Below is a small trained network, with its code and all its weights. Each question gives an input and a class and asks what happens when units are switched off, that is, made to give their printed mean instead of their output.

import numpy as np


def w(rows, s, z=0):
    codes = np.array(rows[::2]) - 128.0
    scale = np.full(codes.shape[1], s)
    scale[-1] = z or s
    return codes * scale


def norm(h):
    return h / np.sqrt((h * h).mean(-1, keepdims=True) + 1e-5)


def f(y):
    return np.maximum(y, 0)


def log_softmax(a):
    a = a - a.max(-1, keepdims=True)
    return a - np.log(np.exp(a).sum(-1, keepdims=True))


def net(x, mask):
    res = np.array(x, float).reshape(1, 2) / 4 @ E
    u = 0
    for l in range(2):
        y = f(norm(res) @ A[l][:, :-1].T + A[l][:, -1])
        res = res + np.where(mask[u : u + 7], y, B[l][:, -1]) @ B[l][:, :-1]
        u += 7
    return log_softmax(norm(res)[-1] @ U[:, :-1].T + U[:, -1])


A, B = {}, {}
E = w([
[128,138,203,101,84,2,82,35,220],'x0',
[130,140,192,185,174,102,157,55,193],'x1',
],0.0089)
A[0] = w([
[81,94,74,101,70,84,51,110,69,124],'L0N0',
[139,138,130,65,52,7,73,169,205,6],'L0N1',
[136,192,105,145,130,92,146,166,137,68],'L0N2',
[43,111,72,124,158,120,212,255,123,133],'L0N3',
[139,173,115,227,137,222,216,184,37,32],'L0N4',
[147,145,202,65,24,78,42,87,149,47],'L0N5',
[110,203,114,98,50,183,56,157,84,107],'L0N6',
],0.006,0.0019)
B[0] = w([
[95,15,188,132,80,149,128,80,250,180],'L0N0',
[6,162,111,170,1,43,121,150,30,217],'L0N1',
[215,140,39,188,103,91,83,172,120,128],'L0N2',
[227,176,63,174,226,93,82,191,113,211],'L0N3',
[153,219,134,211,170,102,100,127,36,255],'L0N4',
[101,130,150,190,149,114,15,87,40,224],'L0N5',
[107,37,173,20,183,101,164,83,210,180],'L0N6',
],0.0063,0.0084)
A[1] = w([
[59,77,88,167,75,114,127,124,60,224],'L1N0',
[103,237,168,135,86,120,132,76,51,118],'L1N1',
[69,174,254,159,129,161,204,113,143,76],'L1N2',
[76,136,100,123,177,129,119,146,64,113],'L1N3',
[112,144,108,108,3,24,168,84,167,163],'L1N4',
[130,87,76,62,143,153,91,163,210,1],'L1N5',
[140,183,180,159,195,179,146,101,162,248],'L1N6',
],0.0073,0.0017)
B[1] = w([
[85,207,233,215,228,170,69,128,109,223],'L1N0',
[46,25,111,96,123,104,90,101,194,245],'L1N1',
[166,99,158,121,92,238,138,171,151,195],'L1N2',
[159,229,251,200,58,132,104,65,197,209],'L1N3',
[79,226,210,168,154,115,100,211,146,254],'L1N4',
[26,41,2,136,91,104,159,79,100,145],'L1N5',
[150,123,53,34,95,137,202,183,140,242],'L1N6',
],0.0069,0.0064)
U = w([
[170,121,164,100,86,211,211,150,226,165],'0',
[129,126,125,95,95,105,160,112,96,3],'1',
[220,204,101,204,195,140,110,184,44,208],'2',
[173,126,116,86,106,84,126,96,109,29],'3',
[34,133,235,172,112,82,34,104,168,194],'4',
[162,91,149,105,83,170,118,53,85,15],'5',
[97,10,43,57,134,95,95,149,120,144],'6',
],0.013,0.0048)

Each question gives the input, the list of numbers given to net, and the class t.
The units are the neurons (one row each of A and B). Each row of codes is followed by its name. A weight is (code - 128) times the scale printed after its matrix; where a second scale follows, it is the last column's (A, B and U).
mask holds one flag per neuron, layer by layer. A switched-off neuron (its flag False) gives its mean, the last column of its row in B, instead of its output. The means were averaged over made-up inputs and are rounded, as every weight is.
A unit's drop is (log p(t) with every unit on - log p(t) with that unit switched off) / (log p(t) with every unit on - log p(t) with every unit switched off).
The circuit of an input: a set's keep is (log p(t) with only the set's units on - log p(t) with every unit switched off) / (log p(t) with every unit on - log p(t) with every unit switched off). Starting from the 12 units with the biggest drops (on a tie, the unit counted first), units are removed one at a time, each time the one whose removal leaves the highest keep (on an exact tie, the one counted first), for as long as the keep stays at least 0.8.
units of the circuit, in order: the units of the circuit, biggest drop first
unit that matters most: the unit with the biggest drop
k most important neurons: the k neurons with the biggest drops, biggest first
k most important neurons of layer l: the k neurons of layer l with the biggest drops, biggest first
drop when u is switched off: that unit's drop, to one decimal
input [-2,-8], class 6: units of the circuit, in order	(L0N6 L0N1 L1N5)
input [-3,5], class 2: 2 most important neurons	(L0N4 L0N1)
input [1,8], class 0: unit that matters most	L0N1
input [-1,-6], class 6: 2 most important neurons	(L0N6 L0N1)
input [2,8], class 0: 3 most important neurons	(L0N1 L1N2 L1N6)
input [-2,-7], class 6: 4 most important neurons	(L0N6 L0N1 L0N5 L1N5)
input [-1,3], class 0: 3 most important neurons of layer 0	(L0N1 L0N5 L0N3)
input [0,0], class 0: 4 most important neurons	(L0N5 L0N1 L0N4 L0N6)
input [1,4], class 0: 2 most important neurons	(L0N1 L1N2)
input [-1,2], class 0: 2 most important neurons of layer 1	(L1N6 L1N0)
input [0,3], class 0: drop when L0N1 is switched off	0.6
input [0,6], class 0: drop when L0N1 is switched off	0.1
